Below are the code and all the weights of a small trained network. Each question names an input and a target symbol and asks about switching units off, where a switched-off unit gives its printed mean instead of its output.

import numpy as np


def w(rows, s, z=0):
    codes = np.array(rows[::2]) - 128.0
    scale = np.full(codes.shape[1], s)
    scale[-1] = z or s
    return codes * scale


def norm(h):
    return h / np.sqrt((h * h).mean(-1, keepdims=True) + 1e-5)


def f(y):
    return y / 2 * (1 + np.tanh(0.7978845608 * (y + 0.044715 * y**3)))


def softmax(a):
    e = np.exp(a - a.max(-1, keepdims=True))
    return e / e.sum(-1, keepdims=True)


def log_softmax(a):
    a = a - a.max(-1, keepdims=True)
    return a - np.log(np.exp(a).sum(-1, keepdims=True))


def net(x, mask):
    ids = ['αβδεζηθλμξπστφψω'.index(c) for c in x.split()]
    T = len(ids)
    res = E[ids] + P[:T]
    u = 0
    for l in range(2):
        r = norm(res)
        for j in range(3):
            rows = slice(2 * j, 2 * j + 2)
            q, k, v = (r @ M[l][rows].T for M in (Q, K, V))
            z = softmax(np.where(np.tri(T) > 0, q @ k.T / 2**0.5, -1e9)) @ v
            o = O[l][rows]
            res = res + np.where(mask[u + j], z, o[:, -1]) @ o[:, :-1]
        u += 3
        y = f(norm(res) @ A[l][:, :-1].T + A[l][:, -1])
        res = res + np.where(mask[u : u + 4], y, B[l][:, -1]) @ B[l][:, :-1]
        u += 4
    return log_softmax(norm(res)[-1] @ U[:, :-1].T + U[:, -1])


Q, K, V, O, A, B = {}, {}, {}, {}, {}, {}
E = w([
[89,153,108],'α',
[39,113,146],'β',
[118,32,71],'δ',
[87,155,101],'ε',
[51,130,144],'ζ',
[153,179,127],'η',
[105,45,88],'θ',
[157,181,113],'λ',
[133,173,99],'μ',
[123,155,59],'ξ',
[141,162,106],'π',
[168,186,121],'σ',
[113,5,133],'τ',
[35,127,89],'φ',
[51,141,98],'ψ',
[48,62,151],'ω',
],0.017)
P = w([
[59,178,134],'0',
[26,2,106],'1',
[200,187,224],'2',
[39,167,45],'3',
[60,31,132],'4',
[214,193,225],'5',
[38,160,68],'6',
],0.0065)
Q[0] = w([
[64,151,65],'L0H1',
[143,137,130],'L0H1',
[45,158,123],'L0H2',
[160,86,96],'L0H2',
[127,169,3],'L0H3',
[177,103,135],'L0H3',
],0.015)
K[0] = w([
[144,212,173],'L0H1',
[91,135,131],'L0H1',
[45,119,222],'L0H2',
[142,19,75],'L0H2',
[124,116,165],'L0H3',
[154,251,143],'L0H3',
],0.012)
V[0] = w([
[170,98,180],'L0H1',
[91,93,168],'L0H1',
[245,46,110],'L0H2',
[173,171,161],'L0H2',
[226,100,41],'L0H3',
[228,84,127],'L0H3',
],0.011)
O[0] = w([
[177,229,149,73],'L0H1',
[193,123,180,140],'L0H1',
[140,23,252,2],'L0H2',
[109,170,107,73],'L0H2',
[131,174,122,46],'L0H3',
[141,61,108,31],'L0H3',
],0.004,0.0091)
A[0] = w([
[151,106,153,70],'L0N1',
[153,123,149,71],'L0N2',
[109,41,81,108],'L0N3',
[91,201,249,255],'L0N4',
],0.012,0.0063)
B[0] = w([
[192,202,110,103],'L0N1',
[230,128,135,97],'L0N2',
[137,202,193,219],'L0N3',
[106,101,7,253],'L0N4',
],0.013,0.0046)
Q[1] = w([
[84,135,170],'L1H1',
[59,81,203],'L1H1',
[74,67,102],'L1H2',
[253,132,154],'L1H2',
[97,99,103],'L1H3',
[229,106,130],'L1H3',
],0.013)
K[1] = w([
[77,141,134],'L1H1',
[58,83,110],'L1H1',
[155,68,49],'L1H2',
[141,105,251],'L1H2',
[85,186,183],'L1H3',
[162,209,105],'L1H3',
],0.014)
V[1] = w([
[65,136,112],'L1H1',
[158,177,98],'L1H1',
[119,187,76],'L1H2',
[104,157,254],'L1H2',
[87,105,139],'L1H3',
[53,99,109],'L1H3',
],0.011)
O[1] = w([
[254,122,141,215],'L1H1',
[23,102,64,120],'L1H1',
[149,164,157,213],'L1H2',
[146,91,19,2],'L1H2',
[110,212,217,180],'L1H3',
[154,66,196,232],'L1H3',
],0.007,0.0091)
A[1] = w([
[92,123,53,141],'L1N1',
[97,210,2,144],'L1N2',
[7,154,224,2],'L1N3',
[225,246,138,168],'L1N4',
],0.008,0.0024)
B[1] = w([
[107,6,133,144],'L1N1',
[180,174,141,217],'L1N2',
[160,104,151,254],'L1N3',
[78,59,164,191],'L1N4',
],0.012,0.0057)
U = w([
[70,79,254,58],'α',
[129,160,167,161],'β',
[201,167,88,213],'δ',
[166,118,112,252],'ε',
[112,189,120,97],'ζ',
[71,114,56,191],'η',
[169,152,80,139],'θ',
[174,171,107,150],'λ',
[47,34,74,197],'μ',
[67,186,134,59],'ξ',
[116,161,49,222],'π',
[201,81,103,210],'σ',
[179,99,140,226],'τ',
[170,191,122,29],'φ',
[245,181,149,4],'ψ',
[141,196,120,84],'ω',
],0.013,0.0023)

Each question gives the input, a string of symbols that net reads in full, and the target symbol t.
The units are the heads (2 rows each of Q, K, V and O) and the neurons (one row each of A and B). Each row of codes is followed by its name. A weight is (code - 128) times the scale printed after its matrix; where a second scale follows, it is the last column's (O, A, B and U).
mask holds one flag per unit, layer by layer, with each layer's heads first. A switched-off unit (its flag False) gives its mean, the last column of its rows in O or B, instead of its output. The means were averaged over made-up inputs and are rounded, as every weight is.
A unit's drop is (log p(t) with every unit on - log p(t) with that unit switched off) / (log p(t) with every unit on - log p(t) with every unit switched off).
The circuit of an input: a set's keep is (log p(t) with only the set's units on - log p(t) with every unit switched off) / (log p(t) with every unit on - log p(t) with every unit switched off). Starting from the 12 units with the biggest drops (on a tie, the unit counted first), units are removed one at a time, each time the one whose removal leaves the highest keep (on an exact tie, the one counted first), for as long as the keep stays at least 0.8.
units of the circuit, in order: the units of the circuit, biggest drop first
top k neurons: the k neurons with the biggest drops, biggest first
top k neurons in layer l: the k neurons of layer l with the biggest drops, biggest first
which heads matter: for each layer, one digit per head in row order, 1 if its drop is at least 0.15 and else 0, layers parted by /
drop of u: that unit's drop, to one decimal
input δ α ω ψ, target α: top 2 neurons : [L1N3, L1N2]
input ζ η β μ π, target α: units of the circuit, in order : [L1N4]
input φ λ θ, target σ: which heads matter : 010 / 010
input η ζ α β μ, target α: top 3 neurons : [L0N4, L1N4, L1N2]
input θ ξ ω, target μ: top 2 neurons : [L0N4, L0N3]
input μ η ε ε π, target α: top 2 neurons : [L0N4, L1N4]
input ξ π θ, target σ: top 2 neurons : [L1N2, L0N3]
input η ε θ τ σ, target α: top 2 neurons : [L1N4, L1N2]
input ψ σ ξ, target α: top 3 neurons : [L1N4, L0N4, L0N3]
input φ ω η δ, target α: top 2 neurons : [L1N2, L1N4]
input φ ε ω φ, target α: top 3 neurons : [L1N3, L1N2, L0N4]
input ω ω π τ η, target α: top 2 neurons : [L1N4, L1N2]
input α ω π η ε ω ε, target α: top 2 neurons in layer 1 : [L1N3, L1N2]
input ω ω ε β μ, target α: top 2 neurons : [L1N4, L1N2]
input ω ω τ δ, target α: top neuron in layer 0 : [L0N3]
input π ζ δ ω σ, target α: drop of L1N2 : 0.2
input ψ ω ω τ ω ξ, target α: drop of L1N4 : 0.7
input ψ σ ω φ, target α: drop of L1N3 : 0.3
